Below are the code and all the weights of a small trained network. Each question names an input and a class and asks about switching units off, where a switched-off unit gives its printed mean instead of its output.

import numpy as np


def w(rows, s, z=0):
    codes = np.array(rows[::2]) - 128.0
    scale = np.full(codes.shape[1], s)
    scale[-1] = z or s
    return codes * scale


def f(y):
    return np.maximum(y, 0)


def log_softmax(a):
    a = a - a.max(-1, keepdims=True)
    return a - np.log(np.exp(a).sum(-1, keepdims=True))


def net(x, mask):
    res = np.array(x, float).reshape(1, 5) / 4 @ E
    y = f(res @ A[0][:, :-1].T + A[0][:, -1])
    res = res + np.where(mask, y, B[0][:, -1]) @ B[0][:, :-1]
    return log_softmax(res[-1] @ U[:, :-1].T + U[:, -1])


A, B = {}, {}
E = w([
[93,69,90,127,114,81,99,129],'x0',
[72,88,167,246,181,88,159,127],'x1',
[136,179,106,154,183,109,169,66],'x2',
[107,96,108,62,208,250,200,127],'x3',
[102,212,39,156,89,133,187,180],'x4',
],0.012)
A[0] = w([
[121,189,144,204,132,116,27,145,93],'neuron 0',
[117,155,101,46,96,96,112,87,90],'neuron 1',
[69,68,100,103,233,222,176,168,165],'neuron 2',
[172,197,153,178,93,72,38,117,84],'neuron 3',
[139,177,163,186,58,75,80,106,39],'neuron 4',
[199,150,71,88,105,138,83,92,2],'neuron 5',
[82,103,122,135,134,98,91,147,176],'neuron 6',
[129,139,168,162,62,93,112,170,66],'neuron 7',
[150,90,153,161,166,99,140,149,47],'neuron 8',
[64,87,206,255,136,106,205,178,24],'neuron 9',
[232,107,72,54,71,124,135,81,18],'neuron 10',
[199,50,209,103,165,121,61,17,122],'neuron 11',
[36,103,187,190,182,104,173,166,99],'neuron 12',
[92,181,24,171,66,133,195,201,74],'neuron 13',
],0.0087,0.0019)
B[0] = w([
[109,131,11,120,65,157,108,64,196],'neuron 0',
[81,170,134,80,134,109,64,159,170],'neuron 1',
[44,92,29,138,91,182,160,76,241],'neuron 2',
[61,156,24,157,81,150,102,60,221],'neuron 3',
[92,141,54,117,87,187,166,121,216],'neuron 4',
[128,155,178,114,204,74,84,117,173],'neuron 5',
[135,151,114,136,111,106,98,103,163],'neuron 6',
[171,123,114,128,127,169,148,81,191],'neuron 7',
[157,130,155,108,187,145,123,135,157],'neuron 8',
[134,180,252,93,254,131,72,121,233],'neuron 9',
[146,191,204,70,144,143,110,137,187],'neuron 10',
[199,15,169,210,137,82,252,162,220],'neuron 11',
[81,237,166,52,147,109,124,141,208],'neuron 12',
[211,55,144,210,145,3,195,192,249],'neuron 13',
],0.0081,0.014)
U = w([
[47,126,10,145,104,228,139,59,87],'0',
[254,80,140,251,143,54,198,230,24],'1',
[129,224,181,8,205,97,46,144,254],'2',
],0.0074,0.00063)

Each question gives the input, the list of numbers given to net, and the class t.
The units are the neurons (one row each of A and B). Each row of codes is followed by its name. A weight is (code - 128) times the scale printed after its matrix; where a second scale follows, it is the last column's (A, B and U).
mask holds one flag per neuron, in row order. A switched-off neuron (its flag False) gives its mean, the last column of its row in B, instead of its output. The means were averaged over made-up inputs and are rounded, as every weight is.
A unit's drop is (log p(t) with every unit on - log p(t) with that unit switched off) / (log p(t) with every unit on - log p(t) with every unit switched off).
The circuit of an input: a set's keep is (log p(t) with only the set's units on - log p(t) with every unit switched off) / (log p(t) with every unit on - log p(t) with every unit switched off). Starting from the 12 units with the biggest drops (on a tie, the unit counted first), units are removed one at a time, each time the one whose removal leaves the highest keep (on an exact tie, the one counted first), for as long as the keep stays at least 0.8.
circuit, biggest first: the units of the circuit, biggest drop first
top k neurons: the k neurons with the biggest drops, biggest first
drop when u is switched off: that unit's drop, to one decimal
input [0,-8,-5,0,7], class 2: circuit, biggest first => neuron 10
input [7,-5,5,-4,5], class 1: top 2 neurons => neuron 13; neuron 2
input [0,-4,8,3,-1], class 2: top 3 neurons => neuron 3; neuron 4; neuron 0
input [2,-2,1,-1,0], class 2: top 2 neurons => neuron 2; neuron 13
input [3,8,5,-8,2], class 0: top 3 neurons => neuron 3; neuron 0; neuron 4
input [-7,0,2,7,-8], class 1: top 2 neurons => neuron 11; neuron 3
input [5,6,-7,5,1], class 2: top 3 neurons => neuron 9; neuron 12; neuron 3
input [2,-2,5,0,1], class 2: top 3 neurons => neuron 11; neuron 13; neuron 2
input [-6,-7,-5,4,6], class 2: top 2 neurons => neuron 11; neuron 10
input [-6,0,6,5,-6], class 1: top 2 neurons => neuron 11; neuron 3
input [-4,3,-8,6,8], class 1: top 2 neurons => neuron 13; neuron 3
input [1,-7,2,-8,0], class 0: top 2 neurons => neuron 3; neuron 4
input [6,-3,-6,-5,-8], class 1: top 2 neurons => neuron 11; neuron 2
input [8,1,6,4,-7], class 1: circuit, biggest first => neuron 11
input [-8,-4,3,-6,-4], class 0: top 2 neurons => neuron 3; neuron 13
input [-4,3,0,2,4], class 1: top 2 neurons => neuron 13; neuron 3
input [7,8,1,-5,0], class 2: drop when neuron 9 is switched off => 0.8
input [3,2,0,-6,5], class 0: drop when neuron 3 is switched off => 0.6
input [-3,8,0,-5,-4], class 2: drop when neuron 9 is switched off => 0.9
input [-7,-6,5,-1,8], class 1: circuit, biggest first => neuron 13
input [-6,3,2,-8,-3], class 0: drop when neuron 10 is switched off => 0.0
